[[125 128 123 139]
 [130 128 131 153]
 [129 130 128 145]]: 125, 145

[133 132 128 154 148 126 130]: 133, 130

[[125 149 112 131 122 113 135]
 [152 123 120 117 147 149 118]
 [130 121 127 127 134 130 127]]: 125, 127

[[128 124 125 117 138 148]
 [129 137 131 127 119 112]
 [141 144 118 153 118 134]]: 128, 134

[121 143 100 125 108 140]: 121, 140

[[118 129 112 147 146 107]
 [151 106 143 115 129 143]]: 118, 143

[139 148 124 154 132 141 120]: 139, 120

[154 157 125 122 138]: 154, 138

[[125 122 123 137 141 130]
 [156 139 128 123 128 134]]: 125, 134
---
[[133 127 122 116 133 141 116]
 [109 131 128 103 109 143 105]
 [155 124 122 146 155 123 143]] | 141

[[126 129 122 112 125 123]
 [127 128 127 151 133 132]
 [129 128 128 127 126 138]] | 125

[[116 148 124 119]
 [101 116 137 136]
 [126 144 142 145]] | 124

[[147 151 109 140]
 [151 146 112 142]
 [136 156 104 146]] | 109

[[132 100 116 131 125 132]
 [117 137 122 141 124 117]
 [123 135 121 141 131 123]] | 125

[[115 121 119 132]
 [139 123 150 115]
 [119 122 120 129]] | 119

[[ 98 119 120 134 115]
 [139 132 125 108 149]
 [132 129 136 129 130]] | 134
---
[[142 112 122 116 149 121 125]
 [103 108 106 120 109 119 140]] gives 112

[[101 104 136 109 154 150 105]
 [104 133 112 133 127 134 122]
 [132 143 100 120 144 156 115]] gives 133

[[140 151 115 116 127]
 [119 114 140 127 127]
 [133 145 115 125 127]] gives 114

[[121 128 102 124 126 134]
 [131 125 133 138 133 122]] gives 128

[[113 134 153 111 110 125]
 [114 154 137 124 121 143]
 [117 148 156 116 117 123]] gives 154

[[124 128  99 126]
 [138 133 112 130]] gives 128

[[153 134 131 128 119 140 133]
 [122 140 100 156 141 140 111]] gives 134
---
[[120 156 144 145]
 [104 105 108 141]] -> 144

[[137 137 143 142 133 140]
 [136 135 132 137 152 140]] -> 133

[[124 123 123 136 117 128 128]
 [101 139 112 108 140 155 132]] -> 128

[[113 108 122 139 114 124 133]
 [126 121 135 133 126 104 119]] -> 124

[[125 100 150 117]
 [112  99 112 131]] -> 150

[[119 128 133 142 104]
 [112 123 148 120 109]] -> 142

[[132 142 117 133]
 [154 109 142 146]] -> 117
---
[114 130 104 119 109] --> 119

[122 139 109 115 114 106] --> 115

[122 122 110 149 134 110 145] --> 149

[152 115 123 126] --> 126

[[152 153 101 114  98  99 142]
 [127 130 131 128 131 129 128]] --> 114

[[126 108 136 123 135]
 [152 153 112 145 129]
 [117 110 114 126 129]] --> 123

[[130 138 112 114 119]
 [123 150 134 138 137]
 [112 111 126 124 138]] --> 114

[155 112 127 129 106] --> 129
---
[[145 120 120 114 137  99 132]
 [132 138 138 108 116 117 123]
 [131 136 147 118 123 122 124]] → 120

[[125 112 127 138 127 134]
 [126 134 105 107 122 121]
 [128 137 112 108 129 125]] → 127

[[125 116 154 144 146 146 144]
 [126 133 129 111 127 126 107]
 [124 140 137  99 144 124 111]] → 154

[[123 123 123 124 133 121 122]
 [111 124 129 125 120 153 152]
 [126 133 117 118 141 139 127]] → 123

[[132 111 129 118 131]
 [119 125 116 143 141]
 [152 116 146 123 140]] → 129

[[148 110 120 143]
 [133 107 134 129]
 [137 117 144 131]] → 120
---
[137, 116, 119, 129, 110, 141, 100] --> 116
[111, 132, 133, 153, 148] --> 132
[144, 144, 151, 150, 138, 142] --> 144
[151, 130, 139, 134, 102, 101] --> 130
[111, 150, 147, 126] --> 150
[151, 157, 125, 139, 112] --> 157
[123, 150, 141, 151] --> 150
---
[[103 148 109 148 119 121]
 [112 111 129 135 150 149]
 [144 124 143 129 117 117]] value 119

[[112 123 128 130 121 104 100]
 [128 121 137 122 125 108 125]
 [116 129 134 132 125 119 124]] value 104

[[129 147 107 110]
 [114 114 128 141]
 [110 123 138 108]] value 107

[[131 131 125 124 150]
 [129 136 112 134 149]
 [128 143 123 138 148]] value 124

[[134 121 134 129 122 140]
 [134 136 137 149 135 129]
 [125 136 127 100 131 137]] value 122

[[134 141 134 137 114 103]
 [138 135 125 148 118 106]
 [109 125 124 130 133 147]] value 114
---
Q:
array([[151, 106, 147, 108, 108, 146],
       [143, 111, 143, 114, 142, 135],
       [143, 102, 143, 108, 108, 146]])
A: 111

Q:
array([[118, 127, 136, 125],
       [124, 132, 132, 127],
       [105, 138, 123, 122]])
A: 132

Q:
array([[127, 126, 125, 119],
       [112, 119, 123, 138],
       [131, 135, 131, 104]])
A: 119

Q:
array([[133, 128, 134, 139],
       [115, 103, 109, 118],
       [113, 103, 106, 115]])
A: 103

Q:
array([[149, 127, 145, 116, 115, 114, 127],
       [115, 116, 143, 116, 127, 149, 145],
       [124, 131, 114, 144, 133, 115, 139]])
A: 116

Q:
array([[132, 122, 110, 121, 121, 120, 111],
       [135, 130, 135, 128, 147, 133, 114],
       [126, 120, 114, 117, 115, 110, 105]])
A: 130

Q:
array([[108, 146, 146, 115, 139, 131],
       [130, 132,  98, 102, 150, 103],
       [157, 100, 151, 116, 128, 153]])
A: 132

Q:
array([[122, 152, 118, 154, 152, 115],
       [129, 155, 144, 119, 105, 124],
       [106, 154, 115, 132, 127, 101]])
A: 155

Q:
array([[134, 128, 152, 139, 128, 128],
       [132, 123, 152, 135, 128, 124],
       [137, 120, 147, 139, 142, 111]])
A: 123
---
[[136 138 118 127]
 [105 127 142 118]
 [139 146 117 132]] Out: 138

[[131 114 108 102]
 [131 129 130 126]
 [154 153  99 152]] Out: 114

[[129 117 129 127]
 [125 100 129 146]
 [130 119 128 153]] Out: 117

[[136 123 110 111]
 [140 149 139 154]
 [102 100 131 152]] Out: 123

[[130 128 118 132]
 [113 129 154 120]
 [128 130 137 118]] Out: 128

[[116 134 122 121]
 [146 110 107 120]
 [148 110 101 116]] Out: 134
---
[[142 124 132 130 148 141 107]
 [122 146 127 133 157 149 133]
 [129 122 151 119 144 141 129]]: 142

[[123 124 117 128 128]
 [132 124 117 157 128]
 [123 124 117 128 128]]: 123

[[127 118 122 130 127 135]
 [123 114 134 105 109 126]
 [132 128 138 111 116 135]]: 127

[[128 125 139 119]
 [106 106 102 121]
 [116 115 116 127]]: 128

[[114 128 151 116]
 [141 136 115 128]
 [117 130 138 125]]: 114

[[131 146 138 150 129 128 130]
 [128 150 121 144 117 132 116]
 [130 124 112 109 149 130 146]]: 131

[[114 113 129 116]
 [105 103 126 102]
 [113 115 131 130]]: 114

[[130 143 136 126 129]
 [110 115 155 126 120]
 [108 124 104 123 110]]: 130

[[127 126 129 113 120 131 144]
 [108 142 125 130 138 135 134]
 [149 122 155 134 123 144 118]]: 127
---
134,102,141,138,151,141 ⇒ 102
131,135,103,121,145 ⇒ 135
157,128,113,155,110,126 ⇒ 128
105,107,144,149 ⇒ 107
122,150,118,135 ⇒ 150
144,153,150,110,101,154,152 ⇒ 153
---
[149, 146, 99, 100] result: 149, 100
[110, 113, 107, 145, 155, 127, 140] result: 110, 140
[[120, 155, 127, 131, 126, 109, 126], [126, 125, 127, 130, 128, 131, 131]] result: 120, 131
[102, 126, 100, 149] result: 102, 149
[[134, 116, 131, 132, 131, 130], [131, 124, 135, 125, 151, 118], [134, 150, 135, 120, 135, 136]] result: 134, 136
[[129, 127, 133, 134, 129, 129], [142, 129, 135, 137, 149, 113]] result: 129, 113
---
[117 153 113 126] 153, 126

[[133 132 141 156]
 [126 113 155 152]] 156, 155

[141 118 104 123] 141, 123

[[137 126 132 130 142 138]
 [138 120 129 142 151 131]
 [118 122 128 145 140 124]] 151, 145

[121 116 100 117 108] 121, 117

[123 155 115 130 123] 155, 130
